Below are the code and all the weights of a small trained network. Each question names an input and a class and asks about switching units off, where a switched-off unit gives its printed mean instead of its output.

import numpy as np


def w(rows, s, z=0):
    codes = np.array(rows[::2]) - 128.0
    scale = np.full(codes.shape[1], s)
    scale[-1] = z or s
    return codes * scale


def norm(h):
    return h / np.sqrt((h * h).mean(-1, keepdims=True) + 1e-5)


def f(y):
    return np.maximum(y, 0)


def log_softmax(a):
    a = a - a.max(-1, keepdims=True)
    return a - np.log(np.exp(a).sum(-1, keepdims=True))


def net(x, mask):
    res = np.array(x, float).reshape(1, 5) / 4 @ E
    u = 0
    for l in range(2):
        y = f(norm(res) @ A[l][:, :-1].T + A[l][:, -1])
        res = res + np.where(mask[u : u + 3], y, B[l][:, -1]) @ B[l][:, :-1]
        u += 3
    return log_softmax(norm(res)[-1] @ U[:, :-1].T + U[:, -1])


A, B = {}, {}
E = w([
[116,84,254,143,193,197,255,136,70,147,107,154],'x0',
[128,120,42,81,183,86,103,127,167,68,110,193],'x1',
[89,192,101,228,136,134,160,97,47,200,148,64],'x2',
[91,165,120,187,55,140,101,86,87,150,123,45],'x3',
[130,219,5,193,183,138,84,105,64,173,196,33],'x4',
],0.0091)
A[0] = w([
[101,165,40,170,63,97,50,101,142,110,136,70,6],'L0N0',
[127,167,41,148,58,109,7,110,140,132,144,60,7],'L0N1',
[140,82,162,28,98,114,96,143,209,53,106,213,137],'L0N2',
],0.019,0.0023)
B[0] = w([
[131,145,83,125,94,125,46,134,86,172,76,77,224],'L0N0',
[100,151,46,154,110,155,6,114,110,157,89,88,239],'L0N1',
[132,67,189,90,140,146,225,147,158,60,125,172,254],'L0N2',
],0.014,0.027)
A[1] = w([
[112,148,116,182,156,143,164,123,67,177,125,85,106],'L1N0',
[124,144,136,98,105,55,99,116,176,126,164,131,5],'L1N1',
[168,185,126,176,118,98,167,134,145,157,253,114,25],'L1N2',
],0.025,0.0028)
B[1] = w([
[160,213,148,160,212,72,197,91,139,178,253,135,251],'L1N0',
[152,93,116,227,137,134,162,97,218,110,188,101,128],'L1N1',
[114,135,205,218,120,123,201,102,33,161,116,152,151],'L1N2',
],0.0069,0.018)
U = w([
[100,162,170,187,189,115,197,104,86,185,219,106,30],'0',
[80,160,39,160,102,135,2,119,82,179,125,54,57],'1',
[97,21,182,61,130,147,179,161,191,33,125,166,255],'2',
],0.0092,0.0024)

Each question gives the input, the list of numbers given to net, and the class t.
The units are the neurons (one row each of A and B). Each row of codes is followed by its name. A weight is (code - 128) times the scale printed after its matrix; where a second scale follows, it is the last column's (A, B and U).
mask holds one flag per neuron, layer by layer. A switched-off neuron (its flag False) gives its mean, the last column of its row in B, instead of its output. The means were averaged over made-up inputs and are rounded, as every weight is.
A unit's drop is (log p(t) with every unit on - log p(t) with that unit switched off) / (log p(t) with every unit on - log p(t) with every unit switched off).
The circuit of an input: a set's keep is (log p(t) with only the set's units on - log p(t) with every unit switched off) / (log p(t) with every unit on - log p(t) with every unit switched off). Starting from all 6 units, units are removed one at a time, each time the one whose removal leaves the highest keep (on an exact tie, the one counted first), for as long as the keep stays at least 0.8.
units of the circuit, in order: the units of the circuit, biggest drop first
most important unit: the unit with the biggest drop
top k neurons: the k neurons with the biggest drops, biggest first
k most important neurons of layer l: the k neurons of layer l with the biggest drops, biggest first
drop when u is switched off: that unit's drop, to one decimal
input [0,-7,5,-8,0], class 0: most important unit : L0N2
input [7,-8,0,6,0], class 0: top 2 neurons : L0N2, L0N1
input [5,8,0,4,2], class 0: top 3 neurons : L0N2, L0N1, L0N0
input [7,-2,1,-2,0], class 0: units of the circuit, in order : L0N2, L0N1
input [2,-3,5,1,3], class 0: top 3 neurons : L1N0, L0N1, L0N0
input [4,-3,-1,8,-5], class 0: top 3 neurons : L0N2, L0N1, L0N0
input [2,-5,3,-4,-1], class 0: top 2 neurons : L0N2, L0N1
input [5,-5,-7,1,7], class 0: 2 most important neurons of layer 0 : L0N2, L0N1
input [7,7,-7,0,8], class 2: 2 most important neurons of layer 0 : L0N1, L0N0
input [7,-7,0,-4,8], class 0: 2 most important neurons of layer 0 : L0N2, L0N1
input [4,-5,7,-5,7], class 0: drop when L0N1 is switched off : 0.1
input [-6,-8,-5,2,-4], class 2: drop when L0N2 is switched off : 0.9
input [2,4,8,2,-2], class 0: drop when L0N1 is switched off : 0.4
input [-7,2,-3,-4,0], class 2: units of the circuit, in order : L0N2
